Below is a small trained network, with its code and all its weights. Each question gives an input and a class and asks what happens when units are switched off, that is, made to give their printed mean instead of their output.

import numpy as np


def w(rows, s, z=0):
    codes = np.array(rows[::2]) - 128.0
    scale = np.full(codes.shape[1], s)
    scale[-1] = z or s
    return codes * scale


def norm(h):
    return h / np.sqrt((h * h).mean(-1, keepdims=True) + 1e-5)


def f(y):
    return y / 2 * (1 + np.tanh(0.7978845608 * (y + 0.044715 * y**3)))


def log_softmax(a):
    a = a - a.max(-1, keepdims=True)
    return a - np.log(np.exp(a).sum(-1, keepdims=True))


def net(x, mask):
    res = np.array(x, float).reshape(1, 7) / 4 @ E
    u = 0
    for l in range(2):
        y = f(norm(res) @ A[l][:, :-1].T + A[l][:, -1])
        res = res + np.where(mask[u : u + 7], y, B[l][:, -1]) @ B[l][:, :-1]
        u += 7
    return log_softmax(norm(res)[-1] @ U[:, :-1].T + U[:, -1])


A, B = {}, {}
E = w([
[101,71,122,110,112,98],'x0',
[178,128,77,160,108,115],'x1',
[142,106,153,162,2,193],'x2',
[32,133,65,170,132,172],'x3',
[148,114,91,83,142,174],'x4',
[130,126,128,132,129,126],'x5',
[147,71,146,172,170,152],'x6',
],0.0087)
A[0] = w([
[60,141,237,70,157,180,121],'0.n1',
[123,96,185,121,63,215,2],'0.n2',
[127,33,58,20,136,167,11],'0.n3',
[61,122,195,219,105,6,96],'0.n4',
[82,42,108,83,102,57,53],'0.n5',
[126,13,151,217,217,156,48],'0.n6',
[157,255,171,168,179,207,46],'0.n7',
],0.0087,0.0027)
B[0] = w([
[214,161,55,167,117,112,239],'0.n1',
[121,119,120,171,65,44,197],'0.n2',
[143,76,71,66,137,171,181],'0.n3',
[163,70,27,31,145,208,249],'0.n4',
[39,106,193,123,78,85,170],'0.n5',
[155,249,212,88,156,207,252],'0.n6',
[49,1,142,23,91,144,211],'0.n7',
],0.014,0.0036)
A[1] = w([
[79,205,73,54,96,78,58],'1.n1',
[56,97,196,96,128,140,97],'1.n2',
[195,139,69,149,128,82,182],'1.n3',
[192,122,158,62,142,49,2],'1.n4',
[36,165,72,150,164,141,132],'1.n5',
[88,144,106,97,248,64,137],'1.n6',
[160,66,112,68,138,124,164],'1.n7',
],0.015,0.0031)
B[1] = w([
[197,155,184,75,156,173,216],'1.n1',
[134,67,187,113,119,107,159],'1.n2',
[104,194,103,151,153,149,185],'1.n3',
[74,94,169,198,204,109,198],'1.n4',
[90,102,160,226,207,109,194],'1.n5',
[137,133,105,120,3,102,230],'1.n6',
[109,123,97,144,101,193,254],'1.n7',
],0.019,0.0083)
U = w([
[123,162,95,161,4,51,163],'0',
[86,102,139,217,183,129,142],'1',
[96,30,145,76,98,144,143],'2',
[142,114,22,98,135,187,150],'3',
[134,150,132,144,113,169,182],'4',
[191,186,185,92,148,148,132],'5',
[161,205,50,185,137,140,99],'6',
[138,113,45,65,172,70,2],'7',
],0.012,0.0064)

Each question gives the input, the list of numbers given to net, and the class t.
The units are the neurons (one row each of A and B). Each row of codes is followed by its name. A weight is (code - 128) times the scale printed after its matrix; where a second scale follows, it is the last column's (A, B and U).
mask holds one flag per neuron, layer by layer. A switched-off neuron (its flag False) gives its mean, the last column of its row in B, instead of its output. The means were averaged over made-up inputs and are rounded, as every weight is.
A unit's drop is (log p(t) with every unit on - log p(t) with that unit switched off) / (log p(t) with every unit on - log p(t) with every unit switched off).
The circuit of an input: a set's keep is (log p(t) with only the set's units on - log p(t) with every unit switched off) / (log p(t) with every unit on - log p(t) with every unit switched off). Starting from the 12 units with the biggest drops (on a tie, the unit counted first), units are removed one at a time, each time the one whose removal leaves the highest keep (on an exact tie, the one counted first), for as long as the keep stays at least 0.8.
units of the circuit, in order: the units of the circuit, biggest drop first
top k neurons: the k neurons with the biggest drops, biggest first
k most important neurons of layer l: the k neurons of layer l with the biggest drops, biggest first
input [-1,-5,-6,-4,-2,5,0], class 0: units of the circuit, in order	[1.n6]
input [0,-8,5,-4,-4,-1,-4], class 6: top 2 neurons	[0.n1; 1.n3]
input [-8,2,5,0,-5,3,-6], class 2: 2 most important neurons of layer 0	[0.n7; 0.n1]
input [-4,7,5,8,-4,-8,-4], class 1: units of the circuit, in order	[1.n5; 1.n6]
input [-5,-7,5,-1,-8,-6,0], class 3: top 2 neurons	[0.n4; 0.n1]
input [-2,8,7,-7,-7,7,5], class 6: top 4 neurons	[1.n3; 1.n6; 0.n7; 0.n5]
input [-5,-5,6,8,3,8,1], class 1: units of the circuit, in order	[1.n5; 1.n7]
input [4,-7,0,2,-5,7,8], class 5: top 2 neurons	[0.n6; 1.n7]
input [6,3,8,-8,7,-4,3], class 0: 4 most important neurons of layer 0	[0.n2; 0.n4; 0.n7; 0.n6]
input [2,8,-7,2,3,-5,-8], class 5: top 2 neurons	[1.n1; 0.n4]
input [7,-3,-5,-8,7,2,-2], class 1: top 2 neurons	[1.n4; 0.n4]
input [1,-8,-1,-7,-1,4,-7], class 6: units of the circuit, in order	[0.n1; 1.n3]
input [-8,5,6,-6,-1,-2,4], class 2: top 4 neurons	[0.n7; 0.n1; 1.n6; 1.n5]
input [4,1,2,-2,7,-6,8], class 5: top 4 neurons	[0.n6; 0.n4; 0.n7; 1.n6]
input [-8,-8,8,6,-5,-6,-2], class 0: units of the circuit, in order	[0.n2; 1.n7]
input [-7,-5,2,5,4,7,2], class 2: 2 most important neurons of layer 0	[0.n7; 0.n4]
input [-8,-2,2,-6,-8,-1,-1], class 2: units of the circuit, in order	[0.n7]
input [-6,-1,1,5,5,-1,-8], class 5: top 3 neurons	[1.n1; 0.n4; 1.n4]
input [-3,5,0,8,-5,4,-1], class 1: top 2 neurons	[1.n5; 0.n1]
input [-3,0,7,-8,-5,-1,4], class 1: top neuron	[1.n6]
input [-8,-4,7,7,5,6,5], class 2: units of the circuit, in order	[0.n7; 1.n2]
